Each row is shifted at random along 6 fixed directions that mean nothing.
Known rows, with every step that occurs:
T E H R C A N: [-587  123   12 -381  317  111 -566  172 -108 -100   26  -15    1  201
  176  485  -94 -206 -158  383 -191  -20 -202  330 -198 -391 -203  361
  158  110 -419 -106 -121    1   52 -258  109  -94  -46   38  -30 -199
  149  110  224  -45  366   13    2 -233  -96]
Q H R E T K D N A: [-336  311   44 -353  -57  367  -87  197 -111  107  131  -58   60  107
  233  185   21 -271   81 -187  134  -25 -107  -22 -177  477 -155  325
  390  127  -58  174  131  413 -186 -239 -139  -65   61 -485    0  172
 -108 -366  263 -282   84  287   26 -367   96]
K E H N A C R T: [ -76 -315 -122   16   64  273 -262 -153  -88 -150  -91 -182   65  283
 -158  170 -239   48   74   65 -181  -53 -246  255 -124 -151 -361 -146
  -46   -8 -417 -224  150  170   38 -465 -191 -200 -382  103  155 -162
  -53   74  -47  155  -23  123   61   43 -111]
Q H N A R E: [-339  384   -9   36  -42  254 -313  240 -138  -88  -98 -212  -87  210
  -41  107   48    6  148  194 -132  137 -206  -62 -204   86 -264  323
  340  114 -285  164  114  134  -32 -365 -173  130  -35 -237  277   -5
  -15 -126  198 -266  -95  137   -1 -209 -112]
T R N A: [-258  152   77  245  -76   44 -323   35 -329 -129 -137 -104   -9  217
  -38  175  -13  264   23  325 -359  224 -151  -41  -13   11 -202  228
   20  171 -374  201  257   42  148 -276 -170  107   91  168  104 -408
   78  259  217  182   10  -55  -15   83 -397]
C E T K D: [-154  202  122   53  373  391  -32   82 -151  102  143   51  -15  142
  202  248 -296   89  -92   36  -48    9  123  -31 -129  472 -158  299
   -8    2  107  -74  133  154 -172   63 -111 -364  -11 -344  -83 -141
  -79  -33   61 -350   96  273   30 -117 -214]
N C E Q H R A: [-273  -63 -270  291  248  298   93   62  107   99  -55  102  314  377
 -131  315 -142 -289 -174   29 -477  -60 -126  248   12 -161 -141  -89
   54  132 -774  329  149 -195 -109 -111 -157   89 -621 -399  383  390
  274   73 -183  280   30  194  283  125 -164]
E H N C A R T: [-171  262   60 -242  258  357  132  257  -21  284   27   12  165  104
  145  310 -297 -294  -32 -163   10 -111    7   63 -182   61  149  256
  393  191 -210  204   28   85 -337 -410   44   72 -224 -302  220  266
  -74  105  171 -225  106  330   38 -145  139]
T C R A: [  -5  -41  -32   56   71  116  170   57 -184  152   75   50  115  -89
  268   17 -130  193  110    8  -34  -24   -5   55   71  281 -199  251
  146  136  -95  182  148   62 -243   71 -301 -153 -263 -263 -113 -119
  208  147 -225  177   67  118  -17   16 -135]
T K Q E H N: [ 174  -16 -145  355  103  243  337 -260 -199 -137 -393   63 -123  -29
 -158  307  -78  484  -85   79   91 -112 -173 -266   -7  348 -651 -103
   50  -84   60 -122  161  471 -252  -33 -698 -357   -5 -173 -158 -506
 -259  -14 -352   74 -152  316   70  103 -222]
N D Q E K C A: [ 142 -123   45  174  -82   53  -34  -50  -56 -236 -126   81  -45  469
 -217  185 -172  238  114  129  138  -18 -254   26 -236  565 -448  135
 -350   25 -271  -93  266  257  182  -85  -80 -413  -94 -223 -136  -97
    1   76   -4  381 -311  530   -3    9 -303]
N E K D H R A: [-454   97 -144 -143  700  264  104  288 -290  -76  173 -279  176  260
  166  292  -60 -183   -6 -101 -321 -121 -412   -5 -102  278 -171  -62
 -294   66 -509  -16  105  -85 -104   59 -273 -203 -286 -545  216  145
   21 -162  218 -170    0   15   77  -29 -200]
R T A C E H N D Q: [-419  193  216 -233  147  147   13  274  -28   37    9  -68   69  351
  211  217 -399  127   54   57  -66 -109 -199  174 -232  219 -125  546
   47  197 -319   47   45   28 -159 -423  208 -215  -27 -169 -167   91
  196  -11  245  -56  104  154  -78  -51  -60]
N D H R Q E T C: [  -8  -70    6  280 -132  324  464   46  109  236  236  -66  159  413
 -281  180  -96 -117  -35 -241   89  -10   44  231  -46  111  -87  -94
  347  103 -462  119   12  -45   59 -589 -254  -30 -362 -403  257  374
 -136  -36 -121  467 -304  453   41 -180  150]
T R C E H N A: [-214 -197 -218  174   18   55  -63 -207 -327 -137 -147  177  151  114
  -71  123 -279  335    6  220  -67  -17 -361   75  -89   99 -570  -40
  -19  132 -376  -13  219  334  -82 -234 -479 -235 -222  105 -212 -549
  -53  150 -190  340 -184  233  -37   43 -417]
C A N E T: [  -8  305  165  214  380  336   37  317  -72  238  -83  -38 -137  212
   42  220 -333   30  226  -38 -126  -44  212  116 -138  416   97  392
  257  310 -284  356  186 -122 -316   13  108 -248 -267 -337  346  337
  156  222  264 -383   79  232  178  -40 -122]
R T C E H Q: [-454 -197 -200 -248 -127   -8 -220   58   44  -85 -128   82  115  353
  131  242 -255   73 -146  311  -23 -153 -354  116 -109 -186 -232  179
 -106   47 -114 -233  -54   37  147 -314 -105 -261 -113  114 -253 -207
  138  -84 -214  375   61   90 -122   33 -181]
H Q E K D N C R: [ -59  295  101  -49  -34  261  -40  -97 -116 -107    6   20   77  167
  140  246 -117  101 -134  -99   78 -129 -263  -74 -270  262 -394   30
   65   89   -3   70   52  209 -284  -15 -108 -432  -47 -470   34  104
  -22 -436  172   95 -147  410  252 -120   25]
D H N A C E K: [-255 -146   33 -116  -27  364   44  -13  -94   45  159  147   57  202
 -160   24 -130 -119  -98 -170  367 -179 -320  230  -81 -163 -233  -93
  286 -356 -162 -266   91  299  -94 -476 -166  -97 -381   30    2  109
 -144 -169  -27  139 -162  281 -105 -222  224]
E K Q H: [-125 -174  -80  498   62  201  -18 -108  126 -135 -252 -182   13  460
 -345  442 -161   -8 -355  298 -322  -77  -37   54  -58 -182 -100 -314
 -151  179 -592   -5  171 -110   80  -89 -392   77 -231 -179  366  162
  -34  272 -364  535  -51  419  267  225 -297]
K E T C R N: [-178  237  234  122  326  471 -364  168 -138  108   72 -128   43  303
  266  443 -217   -1  -56  122 -305   53  297    7 -173  154  -68  210
   54  181 -237   86   49    5 -118 -100  -72 -150  -19 -250  320 -175
   29  102   91 -119  168  134   92   82 -256]
N D H Q E T K C A R: [ -66   35  160   -7 -108  226  -60  117  -18    5  123  -92  -38  353
 -181  236  -56 -141 -106  -17   67  -38 -135  237 -213   68 -262  242
   46  -29 -284 -148   -9   18  111 -673   69 -159 -137 -192    1   70
  -75   39  143  215   -8  289  -90 -258   61]
T K Q H R C: [-271   12  262  171 -125  224  120   17  152  245 -104 -142  125  188
  -34  465  116 -439 -492    8 -370  -41  353  270  261 -315  286  -33
  500    8 -620  127 -263 -205 -387 -445  -81  174  -76 -109  401  477
  264  -84 -103  424  464   19  291   -2  152]
E Q H N C: [ -84  129 -192  327   95  197 -219  -37  197  -97 -241   48   83  423
 -306  347 -217  -70 -225  283 -272  -51 -228  -22 -237 -206 -246  -50
    4  125 -549  218  194   17  156 -130 -163   50 -217 -223  276   -5
  -67   61  -34  339 -159  259  232  230  -39]
E T R N: [ -51 -129  122  -16 -162  204   47 -132   24  341  137   86  110   95
  -96  196 -283  -85 -126 -202  -66 -136  210  188   34 -157  158 -228
  290  196 -136  113   59  144 -131 -526  -56   85 -156  157  141   73
 -184  170 -100  362   32  300   99   89    4]
A R T K E H N C: [ 102 -178  304 -302 -213   41  154  168 -228   14 -385  -72 -123  107
  -91   16 -206  352   98  -72  210 -192 -104 -190 -223  391 -280  172
   28   41  -19  128  206  505 -347 -633 -202 -340  138   68 -342  -55
 -201  219  -73  -58 -164  492  -21  -61   86]
A R C E K D: [-138 -160  351  -70  -47  -13 -310   82 -217 -259  -48 -222 -122  156
  -84  178 -259  272  -80  301  121   79  -44  148 -292   96 -220   90
 -261  198 -196 -134  145  231  -42 -587  -72 -201   97  112 -164  -77
  -22  305  -99  242 -187  546   56 -129 -260]
D Q E K C A R: [  17  321  313  496  159  531  111   81   40   92 -135  -70 -109  237
  -15  242 -142   31 -244  -55 -277  -88  261   83 -168   96  -63    9
  267  393 -470  264  214    0 -291  -73  -93   31 -244 -578  347  457
  204  205 -182  226  -59  633  246  -16 -276]
T E K D: [-155  281  401   32  164  170   79  344 -108   27  -26  -67 -150  354
  106  264 -158  245 -119   75   -7 -120  297  -74 -197  601    0  390
   36   45 -209  149   51   91 -335   92   70 -556  190 -395   46  286
  -45  102   49  -99  -31  635  327 -242  120]
C R Q H N E: [-218    6 -198   37   75  258 -192  -56 -188  -43   13  -31  214  183
   48  141 -143  -24   41   65 -221   67 -359   69  -54  -84 -332   88
  264  242 -339  241   54   17 -226   97 -406 -103 -396 -383    0   19
  267 -418   98  -48  -67   -8  177  113 -130]
K E H R N A: [-188 -298 -101 -131  -71  150 -332  -15   48 -116   26  -97    0  376
 -267  287  -60 -233  -89   26 -308  -59 -121  328    0 -250  -77 -178
    1  -34 -509 -110  -44   37   88 -317  102  -89 -203  170  294  110
   49   21   78  200  192   62  181  -43   75]
N C A R T E K D: [-247 -187 -149   87  476  157  153   77 -293  -65 -125 -264  176  161
  179  316 -139   15   13  138 -278   38 -316  167 -107   22 -397    8
 -414  183 -514   -2  244  -58    8 -402 -327 -127 -410 -214  -34 -154
  164  458 -213  150   21  211   -7  196 -462]
Q H R A C E T K D N: [-328 -103   -5 -229   88  270 -106    6   83  155  241 -218  100   72
  125  168 -105 -268  -34   -9 -222 -112 -186  262 -142  -22 -242   70
  231  146 -322   49  116  125 -173 -365  -65   20 -262 -295 -105  297
   75 -179   94  -40  143  107  140 -131   66]
N A C E: [-100 -466 -356  -85   92 -102 -230 -194 -155 -272  -40    5   18  156
 -122 -117   19  139  188  117  -20   30 -560  355   23 -206 -414 -155
 -327 -303 -346 -313  244   66  311 -292 -146 -148 -372  316 -135 -258
  190   98  -80  227  -13 -156 -125  142 -186]
E K D Q H: [-221  421  246   11  375  679  351   12    0  206  508 -127  213   57
  209  438  -76 -475 -396 -375   25   -3  281   37    7  183  252    0
  329   55 -137  -69 -131   63 -189 -177 -138  212 -184 -630  369  490
  -90 -129  -54   52  117  467  138 -130  138]
C E Q H N A R: [-108 -253 -215  -90  -72  116 -420 -108   85 -230 -138  250 -138  302
 -389   29 -330  123  -54  184 -133 -133 -374  209 -159 -103 -482   29
  -27  -18 -407   44  165  245   39 -121  -37 -279 -337  -20 -187  -19
   77  -71  -96  195  -93  314  163    3  -22]
T A N D Q H R C E K: [-255  -65  199   63 -158  202  155 -115 -110   60  285   17   50  284
 -292  385 -214  -10 -149   21  140   64 -190  413   29  -29 -319  239
  259    8 -362  -13  -20  221  -63 -767 -102  -87 -248   26   65   89
  109  169 -132  431   41  405  -34 -157    5]
H N E T A C: [-270  442  215   -7  207  290 -408  112 -202  172  100 -108  111  211
   34  374  -28 -180  -36  195  -39  192 -257  113 -109 -280  -18  189
  213 -156  -88  -69   71   61   21 -753   31  -70    9   41  542 -288
  -70 -115  330 -117   42 -102 -169 -123  -43]
A N C E T R: [ 289 -498  224  -68 -323  -13  -52 -112  -95  120  -88  271   23  306
 -436  141 -274  207   57 -102  236 -172  107  149  -89   60 -198  -38
  122 -211 -279   70  120  355 -161 -690   25 -344 -228  367  -58  122
  -97  252 -156  352 -186  536  162   73  155]
T K Q H N A R E: [-168   16  157  378 -194   72 -203  105 -111 -211 -504 -279 -228  388
 -295  343   45  251 -201  403 -358   60 -107   24  -28  -35 -292  187
  127  -11 -598   66  125   26  -25 -489 -275  -95   58   72  218  -89
  155  148  -57  240   81  118  128   25 -247]
D H Q E: [-167  447  148  329 -214  400  120  201   39  -70 -114   94 -102  174
  -47    6   16  102  -84  -77  145 -169   75 -144 -285  169 -248  146
  367  210  -55  143    2   13 -237   59  -89  -78   -3 -474   72  244
  -49 -256   14  -43 -216  390   69 -297  116]
E T K Q H R: [ 174  269  367  334 -127  507  470  158  139  475 -231   87  -22  121
  -50  224 -237  -91 -127 -289   20 -197  588 -138  -45  578  251   65
  569  286 -150  515  190  140 -628  -55 -227 -162   22 -585  288  460
 -178   86 -104  -35  124  658  347 -104  202]
E Q H R: [ -35  371   15 -134  -41  306 -278  100   72  -95 -171  247   -7   49
  -75   96 -168  -58  -34   92  144  -45 -141 -203 -268  277 -212  231
  151  275  -19  345  260  377  -35  201 -144  -56  131 -533 -126  -63
 -182 -125  126  -38  -54  445  191 -125  123]
A N D H Q E: [  15   60   34    2  206   43   18   66 -114 -287   19 -205 -185  256
 -218  151 -128  386  202    9   57  -98 -236 -108 -345  243 -574  199
  -63  -60 -270  -91  -90   30  116 -228  -74 -249  -48 -113 -161  -90
 -178  -98  316 -177 -294   71   49   -9   22]
T E K D H Q: [-309  117   64  419  170  240   27   65 -161 -284 -115 -182 -104  362
  -70  346 -103  333 -276  343  -86  -67 -193  -54 -298  101 -526   72
 -208   50 -310 -137  115    6   86  -38 -348 -442  -29 -253  -57 -229
 -101  168 -211  188 -228  454  134 -115 -202]
A C E H N D Q: [ -45 -165 -143 -296  708  331  282 -179   -7   83  375   72  228  -53
  166  188 -250  -61  -69 -369   36 -242 -215  299 -107 -138 -280 -132
  194 -266 -384 -184 -181   38 -253 -176 -134 -210 -472 -233 -229  158
   58 -201  -29 -198  -61   43  132  116  171]
Q E T R C A N D: [-230  260  186 -236  190  162 -312  151  -63  154  101  -45  -39  331
  104  256 -292   34  152   -7 -216  -87  136  235 -192  261  -77  260
  171  346 -359   64   28   88 -152 -407  206 -118  -61 -240  203  155
  -38  -10  376   76  135  310   99  -84 -200]
C A N D H Q E T K: [-269  268  -86   36  559  371   93   61  -91   53  160 -186 -104  144
  105  327 -252    4   10  -12 -200  -73 -269  231 -137   59 -397  296
  148  118 -249 -111  -39 -146   15 -162  -76 -139 -358 -327   12  -49
   52    5  324 -261  184  -88  -25  -11 -193]

Rows:
[ -82 -163 -179  141   44  234 -150 -242 -170 -279    9  -54 -132   30
 -202  251 -191  181  113  215   46  148 -408  293 -162 -112 -594   37
  -90  303 -145 -159  268  235  288 -491 -293   81 -336   88 -207 -390
   61  395 -188  243 -187  316 -222   -8 -511]
C A R N D Q E H
[-228  265  163 -197  175  265   29   68 -189  -59   75 -217  -12  -33
   -3  163 -100   89  153  -21  -33   40 -395  -29  -99  216 -352   91
  117  148  -73   31  133  237   21 -267 -199   10 -133 -320   74  -65
 -107 -146  336  -68  -73  126   27 -197 -195]
H R A N D Q E K
[-144  161  371   86  461  428  -73   48 -138   53  -19 -356  137  274
  238  286 -277   80  -93   32 -345   -8    9  171 -230   24 -122  269
  236  108 -613  100  147 -127 -231 -378 -140 -160 -179 -323   89  110
  159   77  310  -98   69   78  156   70 -138]
A C R T K E H N D Q
[  91 -230  -21   55  -77   99  -47 -105 -175  -19 -129  -12   65  273
 -172  313 -151  184 -161  111   75  -57 -253   81  -23  227 -482  198
   50 -227 -213  -62  152  450 -149 -386 -406 -476 -149 -103 -171 -230
 -103  -65 -143  270 -103  324  230   22  -29]
T K C R E Q H N D
[-224   92   83  393   34  217 -232  -46 -115 -191 -326 -249 -163  416
 -273  375  -52  164 -318  409 -377   98 -227  105  -70 -141 -385   81
    4   -9 -548  -37  189  139  146 -547 -317  -63  -46  101  258 -266
   26  256  -51  342   43   89   28   84 -247]
T K E Q H N A R C
[-462  102 -119 -272  557  262 -224  151 -198 -250  230 -179   86  240
  247  157  -59 -119  -74  -14 -158  -58 -500  264 -178  -64 -271  119
 -224 -212 -482 -310   27 -137  128 -118   13 -160 -272 -249    1   11
  197 -183  331 -122  211 -132   26   -1  -24]
N A C E K D H Q
[-173   90  -19 -109 -119  270 -193 -147 -116 -138 -110  291  -32  187
   43  107 -131  133   84 -144  -13 -172 -191  -47 -181  198 -385  -93
   40  194 -172    8  199  390   33  -70 -119  -23  -68  -71 -146 -234
   30 -163   49  289  -47  286 -147  119 -300]
D Q E T R N A
[-177 -147   94 -259  156  107   78  388   23  147 -179   33  119  372
   58  311 -161 -272  -89 -199 -217 -299   86  329  -53  108  143  106
   87  191 -812  342  -24 -119 -501 -209  164 -130 -350 -353  195  791
  411  139  -56  150  249  453  378  104   59]
N C A R E K Q H
[-163 -117 -141 -201  110  147  197  -83  144  190   22   91  161  187
   16  172 -143 -238  -64 -339  -89 -299 -256  255  -85 -154 -110  -77
  243  184 -542  386   99  148 -250 -388  -11  -53 -368 -201   -8  498
  165 -200  -44  235  -78   42   65   36  214]
D N E Q H R T A C
[-263  152   75   43  187  491  343  214  -79  208   60  -10  103  224
  -16  210 -175 -133 -170 -255   73 -209 -178  130 -151 -117 -188  -40
  437  123 -371  128   11  111 -386 -382 -224   47 -454 -453  159  447
    7 -147  -19   44 -169  425  108  -78  133]
D H N C A R Q E K
[ -72 -224 -218  -26  217   46 -126 -154 -182 -334  -48 -277 -185  -14
   -1  121 -289  369   51  250  -57   36 -665  209 -242  -50 -697  -32
 -379  433  -87 -165  277  251  216 -171 -277 -173 -282 -114 -456 -278
  126  134  -96  146 -205  201  -21  137 -462]
C A R Q E K D N
[-418 -264  144 -602  181 -105 -190  180  -25   51  225 -100   90  297
  150  415 -298 -336  -62  -75   76 -210  -71  577   12  -42  227   85
  -72    2 -445 -295 -299    2 -243 -511  384 -274 -255  226  102  476
  284 -122  239  329  316  109  182   34  133]
R C A N E K D
[-213  270  -16  318  722  589  261 -118 -291   65  168 -358  151   19
  321  310 -188  242  -11 -120 -189  -19 -183  127 -232  -12 -498   -5
  249  173 -349   76  214  -89 -271 -254 -640  -53 -375 -531   33 -135
  -32   28  105 -219 -128   75  160  166 -295]
A C R N D H Q E T K
[  33  293  302  242  179  463 -265 -108 -211 -213  200 -202   12   12
  183  250 -154  147   45   54  -67  185   69   91 -310  280 -438  198
 -139  302 -152 -136  247  185   44 -315  -57 -126    7 -426   -3 -304
   63   70   58  123   18  395  -19  -23 -299]
K D Q E T A C R
[-272 -197   88  -37  527  -26 -133    9 -134 -225   49 -418  -63  126
  157  265 -325  202 -174  186 -355  -71 -162  177 -344 -124 -311  -86
 -348  313 -570  -23   34  -76  -79 -276  -94  -78 -127  -48 -200   38
  121  227    2   50 -115  120  116  132 -395]
A R C E K D N
[-201  190  144 -228  483  237  -93  344 -324   52  -87   31  -29   86
  367  454 -154  124  -19  136  -19  -46  -96   -9  -72  302 -155  421
    2  108 -274  181   51  115 -325  -73 -205 -321   -2 -325  -76 -152
  267  181  -24  -72  194  213   47  102 -202]
T C A R N E K Q
[-274  265  145  -23  -46  524  -19   -2 -139  -20 -146  161  112   56
  270   42  -87   -6  142 -125   87  -97  -94  -97 -232  257 -402  275
  459  135 -294  233  149  291 -336  -72 -293  -55 -217 -409 -196  -17
  188 -279   27  -77  -54  277  -56  -57  -48]
D Q H N A C R T E
[  98  131  128  188  243  259  -34    8  -92 -216   97 -275  -15  135
  123  215 -262  179   90 -131  -20   62   51  147 -301  435 -209  218
  -70  229 -415  114  256  139   29 -233   34 -209 -175 -318   81  154
   49   22  199   51 -209  270  210  -71  -80]
K D N A C R E Q
[ -22 -201 -297  175  394  264   -5   65  -78  -21   37 -146  117  219
  -76  343 -226   -7 -125   36 -301  -20 -188  155 -118 -170 -324  -15
  -29   23 -513  -39  -18   46 -109 -266 -229 -103 -498 -235  123    0
   88   32 -195  -48  -30  127  289  141 -104]
K C E H N A R Q
